Each row has a name. After each piece below comes the name of the row it's from, unless a question asks for something else. Each question is about the rows just above it.

<68>: [ 48  14  33 -12]
<139>: [-44  10  69 -45]
<76>: [3 3 2 3]
<156>: [-45   9 -60  36]
<161>: [3 3 3 3]
<50>: [ 61 -16  24  71]
<142>: [ 71  25  61 -16]
Go on from [-45   9] to the end of its row.  [-60  36]
Put [ 25  61 -16  71] back in order: which row is it?  <142>
After [  9 -60], its row goes on with  [36]
How many times does <161> hold [3]?  4
[3 2 3 3] is which row reordered?  <76>
[-16  61  25  71] is which row reordered?  <142>
<139> without one entry, shuffled: [ 10  69 -44]. Gone:  [-45]

<110>: [  61  -63   12   30   60   59   69   44   44   26  -66   74  -72   39
  -23 -103  -73   43   39   67   68   56   -6   56   48  -66   79   35
    5   26   33   25   32    6  -27   39  -78   45   26   49   56  -14
   63   12  -14]
<22>: [ 58  73   5  48  47  70  69  44  44  -9  56 -13  47  56  -9  75  64  47
  57 -50  30 -29 -25  56 -16  33 -52  49  11  27  12  29  38  -2  48  59
  63  52  28  56  63 -14  59  44 -11]
<10>: [ 69  12  56  44  30  55  75  64 -50 -11  57 -13  47  56  -9   5  57  -9
  47  11  56  47  59  48  48  52  70 -14  73  56  58 -16  -2  32  47 -29
 -13  27  -9  44  38  49  29  63 -25]
[ 49  11  27  12  29  38  -2  48  59  63  52  28  56  63 -14  59  44 -11
  58  73   5  48  47  70  69  44  44  -9  56 -13  47  56  -9  75  64  47
  57 -50  30 -29 -25  56 -16  33 -52] is which row reordered?  <22>
After [44 44 -9], its row goes on with  [ 56 -13  47  56  -9  75  64  47  57 -50  30 -29 -25  56 -16  33 -52  49
  11  27  12  29  38  -2  48  59  63  52  28  56  63 -14  59  44 -11]
After [69 44 44 -9], its row goes on with  [ 56 -13  47  56  -9  75  64  47  57 -50  30 -29 -25  56 -16  33 -52  49
  11  27  12  29  38  -2  48  59  63  52  28  56  63 -14  59  44 -11]
The rest of the row after [59 44]:  [-11]
Times [25] occurs in <110>:  1
Go on from [ 56 -13  47  56  -9] to the end of its row.  [ 75  64  47  57 -50  30 -29 -25  56 -16  33 -52  49  11  27  12  29  38
  -2  48  59  63  52  28  56  63 -14  59  44 -11]
<10> without one entry, shuffled: [ -9  57  49  -2  38  12  69 -29  -9  47   5 -16  48  64  27  55  47  44
  32  56  11  63 -13  75 -13  70  44  47  47  48 -50  56  29  57 -11  52
  58  -9 -14  56 -25  73  30  56]. Gone:  [59]

<130>: [-16  39  12   1  36  21 -24 -11 -16  10 -23 -21  18   8 -14  11  27 -29
  -7  19  -7  29  27 -14   6  -1   5 -18 -21  14 -17   7 -27  27  11  15
  31   1  -2  35   9  -9 -39   8  12]
<45>: [-52   1   5  20  35  17   9  -6  14  42 -10  17 -15   2  10 -17   6 -21
   2  17 -41  69  19  17  14  17  10   5  17  -9 -16 -13  12  -6  16  42
  49 -60 -24 -15  17  -4 -13  -3 -32]
<195>: [-20   1  16  -5   1  20  13 -21 -15  30 -10   2  28   8   7   4  17 -52
 -19  28 -17  47  24  11   3  14  24 -57 -14  -6  -8   2  13  19   8  32
  38 -37 -12  -9  20  -6 -21  10   9]
<121>: [-41   0  -4   3   8  14   4 -41   9  22  11  49   0  58  29 -12 -12 -38
  13  27 -14  68  -5  15   7  40  46  31 -18  23 -19  17  46  -2 -34  89
  26 -30 -17  34  -7 -20 -50  -3  -2]
<23>: [-49   0   7  13  18  21  -3 -16   5  32  -4   8  -9  29   1 -25   4 -31
  -1  26 -45  78  18  25   1  21  -9  12  10  -3 -11   1  28  -6  10  48
  52 -54 -43  -6  16   8 -33 -13 -30]
<48>: [-23  30   6   0  50  16   9  -4  11  16 -22  11  13 -11   7  18  17 -27
  -1  13   8  27  28 -28  18  17  41 -19   5   8 -32 -17  -3  21  12  40
  38 -25  27   8  30 -26 -28  13   7]
<216>: [-33  17  14  -6  24  25   2  -7   6   4 -11 -12  15  19 -14 -12  12 -43
 -11  29 -18  58  37  -6 -10  23 -12 -13  24  -1 -23 -11  38  13  27   5
  65 -48 -25 -20  50  12 -53 -15 -13]
<17>: [-51  36  22  30  33  16 -31   7 -19   3 -10 -32  13 -13 -13 -29  19 -20
 -12  15 -33  35  23   9   0 -21 -10 -17  23   8 -33 -18  47  24  22  58
  61 -41  -3 -12  56   7 -64 -12   5]
<15>: [-46   2   9  11   8  15   4 -24  -2  22   5  22   7  28  17 -21  -2 -38
  -2  25 -26  62   7  20   3  20  26  -2 -12   9 -13   2  25   8  -8  58
  33 -37 -21  15   2  -4 -32   0  -3]
<197>: [-58  37  30  18  30  15  -8  16  -6 -25  -1 -28  29 -18 -12 -38   9 -35
 -18  19 -12  30  33 -10 -15  -8  -1 -28   8  11 -31 -38  -3  39  35  25
  47 -32   0   3  34  20 -36  -2  10]
<202>: [-51  36  22  30  33  16 -31   7 -19   3 -10 -32  13 -13 -13 -29  19 -20
 -12  15 -33  35  23   9   0 -21 -10 -13 -17  12 -16 -15 -42  28  22   3
  30 -13 -15  33  -3  13 -19   5   2]
<136>: [-45   1   0  11  34  15  16 -14  15  41  -8  32  -8   7  21  -4   3 -24
   5  15 -24  61  16   8  20  25  34   3   8  -2 -20 -10  18  -3   3  56
  41 -52  -7  -7  15 -19 -16   4 -20]
Which entry of <216> is missing from [ 24  12 -18   4 -53  13  17  15   5 -48  38 -23 -33  -6 -12 -14 -12  19
  65 -11  24  50 -11  14  23  58  37 -20 -15  -6 -11 -13  -1  12   2  25
  27  29 -12  -7 -10 -25 -43 -13]?  [6]
Put [  5 -12 -64   7  56 -12  -3 -41  61  58  22  24  47 -18 -33   8  23 -17
 -10 -21   0   9  23  35 -33  15 -12 -20  19 -29 -13 -13  13 -32 -10   3
 -19   7 -31  16  33  30  22  36 -51] back in order: which row is it?  <17>

